Below are the code and all the weights of a small trained network. Each question names an input and a class and asks about switching units off, where a switched-off unit gives its printed mean instead of its output.

import numpy as np


def w(rows, s, z=0):
    codes = np.array(rows[::2]) - 128.0
    scale = np.full(codes.shape[1], s)
    scale[-1] = z or s
    return codes * scale


def f(y):
    return y / 2 * (1 + np.tanh(0.7978845608 * (y + 0.044715 * y**3)))


def log_softmax(a):
    a = a - a.max(-1, keepdims=True)
    return a - np.log(np.exp(a).sum(-1, keepdims=True))


def net(x, mask):
    res = np.array(x, float).reshape(1, 2) / 4 @ E
    y = f(res @ A[0][:, :-1].T + A[0][:, -1])
    res = res + np.where(mask, y, B[0][:, -1]) @ B[0][:, :-1]
    return log_softmax(res[-1] @ U[:, :-1].T + U[:, -1])


A, B = {}, {}
E = w([
[2,193,98,247,155,37,179,106,164,31,53,33],'x0',
[96,109,50,164,96,135,164,199,27,235,188,59],'x1',
],0.006)
A[0] = w([
[145,170,57,134,61,155,122,186,52,211,175,102,252],'N1',
[188,79,156,94,133,185,43,176,96,177,161,177,6],'N2',
[213,85,186,26,142,209,67,96,167,151,184,224,252],'N3',
[252,67,143,30,81,205,9,170,149,151,206,218,50],'N4',
[160,140,197,75,200,133,29,51,207,45,36,232,158],'N5',
[45,184,106,222,138,19,165,100,168,83,87,70,46],'N6',
[195,44,144,22,87,211,116,139,92,177,167,208,23],'N7',
[59,182,87,235,172,18,162,80,202,97,57,44,171],'N8',
[147,127,37,144,158,159,142,176,18,215,230,112,252],'N9',
[88,163,65,159,120,99,145,199,39,219,187,86,251],'N10',
[180,169,209,28,144,84,63,92,243,67,56,185,59],'N11',
[119,143,218,129,230,86,97,86,196,1,46,134,244],'N12',
[51,98,24,138,117,116,164,198,59,198,201,66,125],'N13',
],0.0048,0.0029)
B[0] = w([
[221,214,130,126,200,185,177,179,24,17,90,91,218],'N1',
[57,143,17,153,69,38,188,74,190,170,190,182,167],'N2',
[176,210,151,217,151,196,211,42,52,41,106,79,248],'N3',
[162,200,7,212,148,140,217,32,110,57,189,211,226],'N4',
[219,39,80,58,161,222,114,202,118,219,19,78,238],'N5',
[86,223,47,205,179,128,253,64,141,75,199,168,210],'N6',
[46,214,7,246,162,53,189,90,147,54,228,194,200],'N7',
[133,213,68,228,182,145,199,82,74,50,187,109,251],'N8',
[194,253,75,106,199,220,119,141,65,42,61,72,236],'N9',
[220,165,113,106,187,197,30,240,45,65,70,77,226],'N10',
[203,69,36,44,172,183,82,177,199,212,71,29,205],'N11',
[215,216,122,103,225,187,153,89,123,39,68,60,254],'N12',
[188,24,65,64,188,180,39,181,178,156,37,95,207],'N13',
],0.0046,0.0069)
U = w([
[77,218,41,217,153,82,213,35,135,36,213,176,51],'0',
[202,101,66,72,220,203,93,157,149,138,28,67,193],'1',
[161,167,222,138,142,199,129,105,91,68,78,118,250],'2',
[57,1,179,33,74,60,60,123,154,181,202,194,4],'3',
[85,59,188,74,62,52,59,151,190,228,139,188,4],'4',
[95,26,177,92,84,84,51,180,202,234,159,177,4],'5',
],0.0052,0.0029)

Each question gives the input, the list of numbers given to net, and the class t.
The units are the neurons (one row each of A and B). Each row of codes is followed by its name. A weight is (code - 128) times the scale printed after its matrix; where a second scale follows, it is the last column's (A, B and U).
mask holds one flag per neuron, in row order. A switched-off neuron (its flag False) gives its mean, the last column of its row in B, instead of its output. The means were averaged over made-up inputs and are rounded, as every weight is.
A unit's drop is (log p(t) with every unit on - log p(t) with that unit switched off) / (log p(t) with every unit on - log p(t) with every unit switched off).
The circuit of an input: a set's keep is (log p(t) with only the set's units on - log p(t) with every unit switched off) / (log p(t) with every unit on - log p(t) with every unit switched off). Starting from the 12 units with the biggest drops (on a tie, the unit counted first), units are removed one at a time, each time the one whose removal leaves the highest keep (on an exact tie, the one counted first), for as long as the keep stays at least 0.8.
units of the circuit, in order: the units of the circuit, biggest drop first
unit that matters most: the unit with the biggest drop
k most important neurons: the k neurons with the biggest drops, biggest first
drop when u is switched off: that unit's drop, to one decimal
input [-6,-6], class 0: unit that matters most -> N4
input [-4,3], class 0: units of the circuit, in order -> (N5; N7)
input [4,-7], class 1: 2 most important neurons -> (N5; N11)
input [-5,-4], class 0: units of the circuit, in order -> (N4; N7)
input [7,-8], class 1: 3 most important neurons -> (N5; N11; N12)
input [-7,5], class 0: 2 most important neurons -> (N7; N4)
input [5,-8], class 1: 2 most important neurons -> (N5; N11)
input [-8,-7], class 0: 2 most important neurons -> (N4; N7)
input [-4,-4], class 0: drop when N7 is switched off -> 0.5
input [-4,0], class 0: drop when N4 is switched off -> 0.1
input [-4,-2], class 0: drop when N10 is switched off -> 0.1
